Below is a small trained network, with its code and all its weights. Each question gives an input and a class and asks what happens when units are switched off, that is, made to give their printed mean instead of their output.

import numpy as np


def w(rows, s, z=0):
    codes = np.array(rows[::2]) - 128.0
    scale = np.full(codes.shape[1], s)
    scale[-1] = z or s
    return codes * scale


def f(y):
    return y / 2 * (1 + np.tanh(0.7978845608 * (y + 0.044715 * y**3)))


def log_softmax(a):
    a = a - a.max(-1, keepdims=True)
    return a - np.log(np.exp(a).sum(-1, keepdims=True))


def net(x, mask):
    res = np.array(x, float).reshape(1, 7) / 4 @ E
    y = f(res @ A[0][:, :-1].T + A[0][:, -1])
    res = res + np.where(mask, y, B[0][:, -1]) @ B[0][:, :-1]
    return log_softmax(res[-1] @ U[:, :-1].T + U[:, -1])


A, B = {}, {}
E = w([
[166,146,86,105,204,74,90,154],'x0',
[121,144,45,125,165,195,172,47],'x1',
[133,152,107,232,155,66,139,179],'x2',
[100,181,92,95,115,40,2,58],'x3',
[35,60,11,66,112,67,139,40],'x4',
[41,85,74,152,190,131,127,179],'x5',
[152,61,107,125,120,177,94,115],'x6',
],0.0065)
A[0] = w([
[180,96,109,113,91,82,123,99,188],'n0',
[139,179,153,100,201,118,110,185,109],'n1',
[210,215,163,153,142,128,136,139,153],'n2',
[98,109,112,121,164,139,179,139,88],'n3',
[86,116,139,125,77,172,120,121,87],'n4',
[158,94,91,52,147,31,151,103,103],'n5',
[146,140,138,136,204,91,67,233,219],'n6',
[15,196,132,196,116,34,148,145,143],'n7',
[146,138,155,151,129,135,126,118,47],'n8',
[145,115,111,114,130,141,118,105,104],'n9',
[153,116,149,127,114,144,141,138,59],'n10',
[161,119,135,143,125,163,133,129,1],'n11',
[178,164,151,161,126,134,105,136,107],'n12',
[122,54,83,216,102,95,45,157,131],'n13',
[100,134,170,34,90,187,57,74,206],'n14',
[132,162,21,100,210,134,111,2,197],'n15',
[88,102,70,142,180,200,217,130,158],'n16',
],0.016,0.0034)
B[0] = w([
[161,59,148,115,108,74,148,167,170],'n0',
[188,79,102,133,136,88,126,161,185],'n1',
[215,175,153,149,148,177,118,109,228],'n2',
[138,53,125,147,107,178,131,131,155],'n3',
[112,163,145,140,157,96,118,89,156],'n4',
[161,151,145,104,52,63,125,198,199],'n5',
[176,66,94,123,187,85,122,138,236],'n6',
[114,105,15,119,81,69,116,90,212],'n7',
[138,161,117,112,130,156,122,121,142],'n8',
[101,127,118,138,149,120,118,134,140],'n9',
[124,153,146,127,102,104,130,92,150],'n10',
[94,176,135,128,130,133,108,136,147],'n11',
[187,143,123,122,129,170,143,110,181],'n12',
[143,131,71,145,199,117,116,89,182],'n13',
[89,144,161,122,210,3,120,129,225],'n14',
[107,169,4,138,149,53,90,45,254],'n15',
[121,51,180,127,227,206,140,160,213],'n16',
],0.023,0.014)
U = w([
[157,87,75,154,186,136,129,88,241],'0',
[131,215,97,144,1,195,160,76,4],'1',
[173,181,183,133,123,157,161,140,127],'2',
[59,132,204,143,158,196,178,122,55],'3',
[67,137,65,97,103,30,109,85,174],'4',
[59,168,83,85,96,173,118,190,19],'5',
[83,60,148,105,93,159,201,218,58],'6',
],0.0066,0.0039)

Each question gives the input, the list of numbers given to net, and the class t.
The units are the neurons (one row each of A and B). Each row of codes is followed by its name. A weight is (code - 128) times the scale printed after its matrix; where a second scale follows, it is the last column's (A, B and U).
mask holds one flag per neuron, in row order. A switched-off neuron (its flag False) gives its mean, the last column of its row in B, instead of its output. The means were averaged over made-up inputs and are rounded, as every weight is.
A unit's drop is (log p(t) with every unit on - log p(t) with that unit switched off) / (log p(t) with every unit on - log p(t) with every unit switched off).
The circuit of an input: a set's keep is (log p(t) with only the set's units on - log p(t) with every unit switched off) / (log p(t) with every unit on - log p(t) with every unit switched off). Starting from the 12 units with the biggest drops (on a tie, the unit counted first), units are removed one at a time, each time the one whose removal leaves the highest keep (on an exact tie, the one counted first), for as long as the keep stays at least 0.8.
units of the circuit, in order: the units of the circuit, biggest drop first
unit that matters most: the unit with the biggest drop
top k neurons: the k neurons with the biggest drops, biggest first
drop of u: that unit's drop, to one decimal
input [-1,6,-5,-6,-7,8,-4], class 6: units of the circuit, in order => (n15, n13)
input [0,-1,-7,-7,4,-5,5], class 3: top 3 neurons => (n15, n7, n16)
input [1,4,0,-6,-5,0,2], class 2: top 2 neurons => (n15, n2)
input [-5,8,-3,-6,-4,-8,-2], class 3: unit that matters most => n16
input [-2,-1,4,-7,-8,-1,-3], class 2: units of the circuit, in order => (n15, n2)
input [-2,-6,2,-4,6,-8,2], class 6: units of the circuit, in order => (n15, n7, n2)
input [-3,8,1,7,-6,-3,1], class 4: top 4 neurons => (n16, n15, n6, n14)
input [4,7,-3,7,-7,2,6], class 4: top 2 neurons => (n15, n16)
input [-5,1,-4,3,-4,-3,6], class 4: top 2 neurons => (n14, n16)
input [2,5,-8,-7,-5,-5,-4], class 2: top 2 neurons => (n2, n15)
input [-7,1,3,2,-6,-8,-5], class 1: top 3 neurons => (n16, n6, n14)
input [-7,-7,-5,-8,-6,6,1], class 3: drop of n15 => 0.2
input [4,-3,6,-7,-8,-6,8], class 2: drop of n2 => 0.4
input [8,-5,-8,-3,2,-6,8], class 4: unit that matters most => n14
input [0,-6,0,-3,-2,-3,3], class 2: drop of n7 => 0.2
input [0,2,-4,-5,-3,0,-8], class 2: drop of n15 => 0.3
